Below is a small trained network, with its code and all its weights. Each question gives an input and a class and asks what happens when units are switched off, that is, made to give their printed mean instead of their output.

import numpy as np


def w(rows, s, z=0):
    codes = np.array(rows[::2]) - 128.0
    scale = np.full(codes.shape[1], s)
    scale[-1] = z or s
    return codes * scale


def norm(h):
    return h / np.sqrt((h * h).mean(-1, keepdims=True) + 1e-5)


def f(y):
    return np.maximum(y, 0)


def log_softmax(a):
    a = a - a.max(-1, keepdims=True)
    return a - np.log(np.exp(a).sum(-1, keepdims=True))


def net(x, mask):
    res = np.array(x, float).reshape(1, 2) / 4 @ E
    u = 0
    for l in range(3):
        y = f(norm(res) @ A[l][:, :-1].T + A[l][:, -1])
        res = res + np.where(mask[u : u + 5], y, B[l][:, -1]) @ B[l][:, :-1]
        u += 5
    return log_softmax(norm(res)[-1] @ U[:, :-1].T + U[:, -1])


A, B = {}, {}
E = w([
[143,148,2,78,60,159],'x0',
[29,145,88,81,220,101],'x1',
],0.0082)
A[0] = w([
[111,106,108,135,79,17,54],'L0N0',
[74,123,185,60,1,170,64],'L0N1',
[181,202,178,30,217,19,159],'L0N2',
[185,36,210,83,231,166,255],'L0N3',
[161,183,90,163,46,106,126],'L0N4',
],0.0054,0.0022)
B[0] = w([
[178,128,24,55,83,171,128],'L0N0',
[81,131,197,23,144,43,170],'L0N1',
[149,171,177,114,5,198,222],'L0N2',
[151,72,2,133,163,28,253],'L0N3',
[59,243,94,98,113,168,216],'L0N4',
],0.007,0.0043)
A[1] = w([
[222,140,42,17,67,98,164],'L1N0',
[254,185,219,146,96,152,170],'L1N1',
[182,95,188,136,105,121,252],'L1N2',
[95,142,121,111,226,156,130],'L1N3',
[23,228,174,88,154,89,112],'L1N4',
],0.0076,0.0036)
B[1] = w([
[85,70,72,202,219,30,254],'L1N0',
[140,159,184,41,247,217,196],'L1N1',
[56,224,113,85,57,153,188],'L1N2',
[174,224,209,107,50,201,171],'L1N3',
[254,140,186,148,120,192,211],'L1N4',
],0.0062,0.0084)
A[2] = w([
[102,78,147,141,91,192,3],'L2N0',
[130,118,249,161,108,74,97],'L2N1',
[176,93,144,138,248,100,180],'L2N2',
[224,91,153,210,203,87,111],'L2N3',
[110,191,111,70,135,135,88],'L2N4',
],0.011,0.0013)
B[2] = w([
[100,106,96,126,135,219,128],'L2N0',
[51,179,42,102,176,111,255],'L2N1',
[196,93,104,149,76,126,237],'L2N2',
[141,57,152,147,73,126,236],'L2N3',
[118,166,246,117,130,134,233],'L2N4',
],0.011,0.0061)
U = w([
[82,186,32,151,165,64,197],'0',
[145,251,236,101,158,209,241],'1',
[217,51,155,191,59,114,228],'2',
[67,97,207,165,120,147,3],'3',
[108,60,176,119,138,222,9],'4',
[95,104,150,152,151,205,3],'5',
],0.014,0.0046)

Each question gives the input, the list of numbers given to net, and the class t.
The units are the neurons (one row each of A and B). Each row of codes is followed by its name. A weight is (code - 128) times the scale printed after its matrix; where a second scale follows, it is the last column's (A, B and U).
mask holds one flag per neuron, layer by layer. A switched-off neuron (its flag False) gives its mean, the last column of its row in B, instead of its output. The means were averaged over made-up inputs and are rounded, as every weight is.
A unit's drop is (log p(t) with every unit on - log p(t) with that unit switched off) / (log p(t) with every unit on - log p(t) with every unit switched off).
The circuit of an input: a set's keep is (log p(t) with only the set's units on - log p(t) with every unit switched off) / (log p(t) with every unit on - log p(t) with every unit switched off). Starting from the 12 units with the biggest drops (on a tie, the unit counted first), units are removed one at a time, each time the one whose removal leaves the highest keep (on an exact tie, the one counted first), for as long as the keep stays at least 0.8.
units of the circuit, in order: the units of the circuit, biggest drop first
top k neurons: the k neurons with the biggest drops, biggest first
top k neurons in layer l: the k neurons of layer l with the biggest drops, biggest first
input [-3,2], class 2: top 3 neurons => [L0N3 L1N3 L1N2]
input [-5,8], class 1: top 2 neurons in layer 1 => [L1N0 L1N3]
input [3,0], class 2: units of the circuit, in order => [L2N1]
input [-8,8], class 0: top 4 neurons => [L2N1 L1N1 L0N3 L0N4]
input [-3,1], class 2: top 2 neurons => [L0N3 L2N1]
input [4,-3], class 0: top 2 neurons in layer 1 => [L1N0 L1N4]
input [-3,3], class 2: top 2 neurons => [L1N2 L0N3]
input [3,2], class 2: top 3 neurons => [L1N0 L1N2 L2N1]
input [-6,-7], class 1: top 2 neurons => [L1N0 L1N2]
input [-1,4], class 1: top 2 neurons => [L1N0 L1N3]
input [2,-4], class 1: top 4 neurons => [L0N3 L2N4 L1N4 L2N3]
input [-8,-7], class 0: top 3 neurons in layer 1 => [L1N4 L1N2 L1N0]
input [-6,1], class 0: top 2 neurons in layer 0 => [L0N3 L0N2]
input [-4,-2], class 0: units of the circuit, in order => [L2N1]
input [-5,-5], class 0: top 2 neurons in layer 1 => [L1N2 L1N4]
input [-3,-5], class 1: top 3 neurons in layer 1 => [L1N2 L1N0 L1N1]
input [4,-7], class 1: top 2 neurons => [L0N3 L1N1]
input [-5,0], class 0: top 4 neurons => [L0N3 L1N0 L1N2 L0N2]
input [-7,1], class 0: top 3 neurons => [L0N3 L2N1 L1N0]
input [6,-7], class 1: top neuron in layer 0 => [L0N3]
input [-6,-6], class 0: top 4 neurons in layer 1 => [L1N2 L1N4 L1N0 L1N3]
